[[-36.8  40.3  45.6 -34.9 -37.8  38.6  50.0  40.7 -40.7 -38.2 -39.8 -39.7
  -37.2 -36.3  45.5 -37.3]
 [-55.4  58.9  63.8 -55.8 -53.8  60.9  50.8  56.0 -55.7 -54.9 -55.3 -53.0
  -55.7 -56.9  51.2 -58.2]
 [ 32.8 -35.7 -39.0  31.9  33.5 -31.8 -34.1 -37.7  33.3  29.7  32.5  33.1
   33.7  36.2 -29.7  31.4]
 [-52.1  52.0  70.5 -49.6 -53.1  60.5  51.7  55.0 -50.6 -53.2 -51.7 -50.1
  -49.2 -53.1  48.1 -50.4]]
->
[[-52.1  52.0  70.5 -49.6 -53.1  60.5  51.7  55.0 -50.6 -53.2 -51.7 -50.1
  -49.2 -53.1  48.1 -50.4]
 [ 32.8 -35.7 -39.0  31.9  33.5 -31.8 -34.1 -37.7  33.3  29.7  32.5  33.1
   33.7  36.2 -29.7  31.4]
 [-55.4  58.9  63.8 -55.8 -53.8  60.9  50.8  56.0 -55.7 -54.9 -55.3 -53.0
  -55.7 -56.9  51.2 -58.2]
 [-36.8  40.3  45.6 -34.9 -37.8  38.6  50.0  40.7 -40.7 -38.2 -39.8 -39.7
  -37.2 -36.3  45.5 -37.3]]

[[-46.5 -38.9   3.0 -15.4 -43.4]
 [-16.7  48.9  63.1  26.4 -13.0]
 [ 58.1  -5.9 -47.8  60.5 -26.9]
 [ 29.8  44.3  19.0  47.0  57.5]
 [ 51.7  49.1  -3.1  34.0 -19.2]
 [ 44.8  46.8 -35.4  51.5 -11.1]
 [-22.9  30.2  -5.8  33.8 -58.5]
 [ 60.9 -20.3  33.5  24.8  14.8]
 [-12.9  45.2  51.6   9.5 -18.8]]
->
[[-12.9  45.2  51.6   9.5 -18.8]
 [ 60.9 -20.3  33.5  24.8  14.8]
 [-22.9  30.2  -5.8  33.8 -58.5]
 [ 44.8  46.8 -35.4  51.5 -11.1]
 [ 51.7  49.1  -3.1  34.0 -19.2]
 [ 29.8  44.3  19.0  47.0  57.5]
 [ 58.1  -5.9 -47.8  60.5 -26.9]
 [-16.7  48.9  63.1  26.4 -13.0]
 [-46.5 -38.9   3.0 -15.4 -43.4]]

[[ 15.7  15.5   8.3  -8.9  -5.4 -31.2 -65.9]
 [ 11.9   8.3   8.8  14.2   3.4 -34.5 -66.6]
 [-25.3 -10.8   4.3  -2.5 -12.7  29.2  54.9]
 [  4.0  14.7  10.8   8.7   3.1 -34.5 -74.8]
 [ 18.5   5.4  -1.8   8.7   8.6 -36.8 -56.0]
 [-10.5 -13.6  -8.5  -7.1 -10.1  32.2  68.9]
 [  6.3  18.4  15.2   5.4  -3.0 -36.8 -74.5]
 [ 22.1  13.5  12.0   1.9   1.9 -36.7 -62.1]
 [  8.5  13.2   8.9   4.8  -4.9 -22.2 -72.4]]
->
[[  8.5  13.2   8.9   4.8  -4.9 -22.2 -72.4]
 [ 22.1  13.5  12.0   1.9   1.9 -36.7 -62.1]
 [  6.3  18.4  15.2   5.4  -3.0 -36.8 -74.5]
 [-10.5 -13.6  -8.5  -7.1 -10.1  32.2  68.9]
 [ 18.5   5.4  -1.8   8.7   8.6 -36.8 -56.0]
 [  4.0  14.7  10.8   8.7   3.1 -34.5 -74.8]
 [-25.3 -10.8   4.3  -2.5 -12.7  29.2  54.9]
 [ 11.9   8.3   8.8  14.2   3.4 -34.5 -66.6]
 [ 15.7  15.5   8.3  -8.9  -5.4 -31.2 -65.9]]

[[ 19.0  43.4 -24.4]
 [ 30.8  29.5 -27.1]
 [ 48.2  24.2 -30.2]
 [ 26.8  60.4 -47.1]
 [ 52.5  26.2 -23.7]
 [ 15.4  71.3 -29.7]
 [ 40.1  33.5 -34.4]
 [ 38.3  29.9 -27.9]
 [ 23.6  39.8  -8.7]
 [ 10.0  61.0 -17.2]
 [ 35.3  29.2 -17.2]]
->
[[ 35.3  29.2 -17.2]
 [ 10.0  61.0 -17.2]
 [ 23.6  39.8  -8.7]
 [ 38.3  29.9 -27.9]
 [ 40.1  33.5 -34.4]
 [ 15.4  71.3 -29.7]
 [ 52.5  26.2 -23.7]
 [ 26.8  60.4 -47.1]
 [ 48.2  24.2 -30.2]
 [ 30.8  29.5 -27.1]
 [ 19.0  43.4 -24.4]]

[[-72.9 -71.3 -68.7]
 [-69.1 -66.5 -65.3]
 [-65.4 -61.7 -61.4]
 [-66.6 -63.9 -63.4]
 [-73.4 -72.1 -67.9]
 [-68.0 -64.7 -65.0]
 [-69.8 -68.1 -65.4]
 [-76.6 -74.8 -72.6]
 [-72.1 -71.0 -67.9]
 [-68.3 -65.9 -64.2]
 [-69.4 -66.8 -65.3]]
->
[[-69.4 -66.8 -65.3]
 [-68.3 -65.9 -64.2]
 [-72.1 -71.0 -67.9]
 [-76.6 -74.8 -72.6]
 [-69.8 -68.1 -65.4]
 [-68.0 -64.7 -65.0]
 [-73.4 -72.1 -67.9]
 [-66.6 -63.9 -63.4]
 [-65.4 -61.7 -61.4]
 [-69.1 -66.5 -65.3]
 [-72.9 -71.3 -68.7]]

[[ 15.3  29.3  39.8  -3.6]
 [ -4.9  40.3 -18.7  28.9]
 [ 44.1 -34.3  21.6  40.3]
 [ 19.1  50.2   9.6  -9.0]
 [-58.0 -25.6  -6.1  55.6]
 [-51.1 -22.4 -18.8 -42.8]
 [-31.2 -46.8   7.8 -24.2]
 [ 20.0 -18.2 -16.7 -58.9]
 [ 55.1 -23.7   6.5 -18.1]
 [ 12.3  23.4  53.4   3.6]]
->
[[ 12.3  23.4  53.4   3.6]
 [ 55.1 -23.7   6.5 -18.1]
 [ 20.0 -18.2 -16.7 -58.9]
 [-31.2 -46.8   7.8 -24.2]
 [-51.1 -22.4 -18.8 -42.8]
 [-58.0 -25.6  -6.1  55.6]
 [ 19.1  50.2   9.6  -9.0]
 [ 44.1 -34.3  21.6  40.3]
 [ -4.9  40.3 -18.7  28.9]
 [ 15.3  29.3  39.8  -3.6]]
